Below are the code and all the weights of a small trained network. Each question names an input and a class and asks about switching units off, where a switched-off unit gives its printed mean instead of its output.

import numpy as np


def w(rows, s, z=0):
    codes = np.array(rows[::2]) - 128.0
    scale = np.full(codes.shape[1], s)
    scale[-1] = z or s
    return codes * scale


def f(y):
    return y / 2 * (1 + np.tanh(0.7978845608 * (y + 0.044715 * y**3)))


def log_softmax(a):
    a = a - a.max(-1, keepdims=True)
    return a - np.log(np.exp(a).sum(-1, keepdims=True))


def net(x, mask):
    res = np.array(x, float).reshape(1, 7) / 4 @ E
    y = f(res @ A[0][:, :-1].T + A[0][:, -1])
    res = res + np.where(mask, y, B[0][:, -1]) @ B[0][:, :-1]
    return log_softmax(res[-1] @ U[:, :-1].T + U[:, -1])


A, B = {}, {}
E = w([
[112,126,138],'x0',
[96,123,142],'x1',
[242,201,71],'x2',
[96,107,140],'x3',
[135,135,124],'x4',
[134,117,123],'x5',
[85,139,2],'x6',
],0.008)
A[0] = w([
[190,87,157,174],'N1',
[127,192,142,220],'N2',
[122,118,79,2],'N3',
[244,126,91,17],'N4',
[115,158,126,8],'N5',
[184,122,231,105],'N6',
[58,154,155,179],'N7',
[95,114,45,160],'N8',
],0.011,0.0033)
B[0] = w([
[81,154,97,191],'N1',
[110,2,101,176],'N2',
[61,194,69,129],'N3',
[146,72,140,226],'N4',
[87,124,174,101],'N5',
[30,186,47,253],'N6',
[201,67,116,200],'N7',
[124,190,137,232],'N8',
],0.0092,0.0049)
U = w([
[45,239,36,117],'0',
[166,175,121,254],'1',
[176,2,34,50],'2',
],0.0085,0.0036)

Each question gives the input, the list of numbers given to net, and the class t.
The units are the neurons (one row each of A and B). Each row of codes is followed by its name. A weight is (code - 128) times the scale printed after its matrix; where a second scale follows, it is the last column's (A, B and U).
mask holds one flag per neuron, in row order. A switched-off neuron (its flag False) gives its mean, the last column of its row in B, instead of its output. The means were averaged over made-up inputs and are rounded, as every weight is.
A unit's drop is (log p(t) with every unit on - log p(t) with that unit switched off) / (log p(t) with every unit on - log p(t) with every unit switched off).
The circuit of an input: a set's keep is (log p(t) with only the set's units on - log p(t) with every unit switched off) / (log p(t) with every unit on - log p(t) with every unit switched off). Starting from all 8 units, units are removed one at a time, each time the one whose removal leaves the highest keep (on an exact tie, the one counted first), for as long as the keep stays at least 0.8.
circuit, biggest first: the units of the circuit, biggest drop first
most important unit: the unit with the biggest drop
k most important neurons: the k neurons with the biggest drops, biggest first
drop when u is switched off: that unit's drop, to one decimal
input [-5,7,7,0,6,4,1], class 2: circuit, biggest first => (N4; N2)
input [2,8,-5,-5,-1,-4,-1], class 2: most important unit => N7
input [6,0,7,-2,0,-2,-4], class 2: 2 most important neurons => (N2; N4)
input [2,5,5,3,1,-4,0], class 2: circuit, biggest first => (N6; N2)
input [-5,2,6,-4,4,-6,-2], class 2: circuit, biggest first => (N2; N4)
input [-5,-1,8,-1,2,-1,-7], class 2: 2 most important neurons => (N4; N2)
input [2,-8,7,-6,3,-2,-3], class 2: circuit, biggest first => (N4; N2)
input [-4,7,-7,7,2,1,4], class 2: 3 most important neurons => (N7; N6; N1)
input [-3,8,-1,0,4,-4,-6], class 0: 3 most important neurons => (N6; N4; N1)
input [-5,6,-5,-7,-6,-7,-6], class 0: 2 most important neurons => (N6; N4)
input [6,0,3,-5,-3,2,-7], class 0: 3 most important neurons => (N6; N1; N7)
input [7,-5,5,-7,8,-7,-8], class 0: 3 most important neurons => (N6; N1; N7)
input [4,-8,-5,-8,4,-5,-7], class 0: drop when N3 is switched off => 0.0
input [3,-5,6,-2,2,-7,-5], class 2: circuit, biggest first => (N2)
input [4,-3,6,-4,1,-6,0], class 2: drop when N2 is switched off => 0.3
input [-7,4,-6,8,-7,2,-8], class 0: drop when N2 is switched off => 0.1
